Below are the code and all the weights of a small trained network. Each question names an input and a class and asks about switching units off, where a switched-off unit gives its printed mean instead of its output.

import numpy as np


def w(rows, s, z=0):
    codes = np.array(rows[::2]) - 128.0
    scale = np.full(codes.shape[1], s)
    scale[-1] = z or s
    return codes * scale


def f(y):
    return y / 2 * (1 + np.tanh(0.7978845608 * (y + 0.044715 * y**3)))


def log_softmax(a):
    a = a - a.max(-1, keepdims=True)
    return a - np.log(np.exp(a).sum(-1, keepdims=True))


def net(x, mask):
    res = np.array(x, float).reshape(1, 6) / 4 @ E
    y = f(res @ A[0][:, :-1].T + A[0][:, -1])
    res = res + np.where(mask, y, B[0][:, -1]) @ B[0][:, :-1]
    return log_softmax(res[-1] @ U[:, :-1].T + U[:, -1])


A, B = {}, {}
E = w([
[109,29,189,227,80],'x0',
[194,229,121,187,216],'x1',
[68,83,137,124,255],'x2',
[114,138,52,187,161],'x3',
[3,205,129,84,94],'x4',
[189,142,250,92,147],'x5',
],0.0066)
A[0] = w([
[134,117,177,71,189,159],'n1',
[147,103,146,173,90,142],'n2',
[105,53,138,174,130,150],'n3',
[136,116,131,155,66,223],'n4',
[164,120,148,145,108,102],'n5',
[154,170,140,179,74,217],'n6',
[176,142,166,146,90,146],'n7',
[134,153,99,212,200,206],'n8',
[74,77,167,174,71,254],'n9',
[89,42,143,152,103,197],'n10',
[170,159,148,163,24,165],'n11',
[109,111,151,183,132,156],'n12',
[180,134,158,139,121,141],'n13',
[142,153,113,173,122,130],'n14',
[145,145,120,106,26,182],'n15',
[111,28,139,155,110,172],'n16',
[24,136,21,93,117,151],'n17',
[93,220,179,80,111,177],'n18',
[177,99,163,71,169,160],'n19',
[55,140,55,126,120,131],'n20',
[154,161,92,228,186,215],'n21',
[49,156,100,135,76,223],'n22',
[151,140,152,1,155,172],'n23',
[95,59,173,192,116,190],'n24',
[82,73,168,103,110,223],'n25',
[75,123,77,85,128,149],'n26',
[156,124,150,73,182,185],'n27',
[134,66,113,147,103,152],'n28',
[171,163,138,180,61,126],'n29',
[219,124,156,144,91,73],'n30',
[149,151,78,222,199,182],'n31',
],0.0094,0.0042)
B[0] = w([
[151,151,135,72,66,177],'n1',
[107,156,115,120,146,169],'n2',
[110,178,185,153,174,195],'n3',
[123,165,97,131,167,199],'n4',
[99,139,90,111,130,143],'n5',
[161,116,94,97,192,197],'n6',
[168,127,90,99,144,173],'n7',
[197,76,138,87,186,216],'n8',
[134,167,129,152,170,254],'n9',
[89,199,166,190,164,227],'n10',
[152,120,81,112,177,212],'n11',
[107,135,139,132,184,163],'n12',
[150,114,92,86,121,164],'n13',
[145,86,135,113,164,146],'n14',
[135,136,105,160,197,208],'n15',
[106,181,159,173,139,220],'n16',
[60,158,2,142,79,246],'n17',
[146,172,181,123,172,212],'n18',
[146,131,101,89,55,182],'n19',
[116,129,46,93,106,200],'n20',
[211,58,134,120,226,229],'n21',
[125,162,90,129,191,230],'n22',
[183,153,169,133,74,205],'n23',
[123,195,148,149,182,224],'n24',
[136,165,147,138,123,217],'n25',
[96,174,79,164,95,180],'n26',
[177,127,131,93,85,177],'n27',
[121,148,134,157,138,177],'n28',
[137,93,74,113,168,177],'n29',
[112,107,32,120,102,176],'n30',
[193,61,138,138,235,222],'n31',
],0.0076,0.0073)
U = w([
[139,97,161,148,19,142],'0',
[205,51,36,87,164,173],'1',
[64,210,13,130,103,175],'2',
[155,183,255,147,219,152],'3',
[64,35,163,161,60,2],'4',
[54,66,147,148,108,43],'5',
[164,168,216,69,26,99],'6',
],0.0073,0.0042)

Each question gives the input, the list of numbers given to net, and the class t.
The units are the neurons (one row each of A and B). Each row of codes is followed by its name. A weight is (code - 128) times the scale printed after its matrix; where a second scale follows, it is the last column's (A, B and U).
mask holds one flag per neuron, in row order. A switched-off neuron (its flag False) gives its mean, the last column of its row in B, instead of its output. The means were averaged over made-up inputs and are rounded, as every weight is.
A unit's drop is (log p(t) with every unit on - log p(t) with that unit switched off) / (log p(t) with every unit on - log p(t) with every unit switched off).
The circuit of an input: a set's keep is (log p(t) with only the set's units on - log p(t) with every unit switched off) / (log p(t) with every unit on - log p(t) with every unit switched off). Starting from the 12 units with the biggest drops (on a tie, the unit counted first), units are removed one at a time, each time the one whose removal leaves the highest keep (on an exact tie, the one counted first), for as long as the keep stays at least 0.8.
circuit, biggest first: the units of the circuit, biggest drop first
k most important neurons: the k neurons with the biggest drops, biggest first
drop of u: that unit's drop, to one decimal
input [1,-8,-6,-6,-4,-2], class 2: circuit, biggest first : [n21 n31]
input [-7,5,-3,-7,-7,6], class 6: circuit, biggest first : [n23 n1 n19]
input [1,-6,-8,3,-8,3], class 2: circuit, biggest first : [n21 n31]
input [6,3,-4,0,-3,2], class 1: circuit, biggest first : [n30 n29]
input [0,-7,-8,-8,-4,-4], class 2: circuit, biggest first : [n21 n31 n4]
input [-6,-6,0,-6,1,1], class 6: most important neuron : [n23]
input [3,-4,4,-4,-4,8], class 6: 2 most important neurons : [n19 n1]
input [-8,2,8,-4,0,-1], class 6: 2 most important neurons : [n23 n1]
input [3,-6,-6,0,-8,5], class 2: 2 most important neurons : [n30 n21]
input [7,-7,-6,3,-8,8], class 2: drop of n13 : 0.1
input [-7,4,-4,-3,-6,3], class 1: drop of n9 : 0.0
input [0,-1,7,1,0,8], class 6: drop of n1 : 0.1
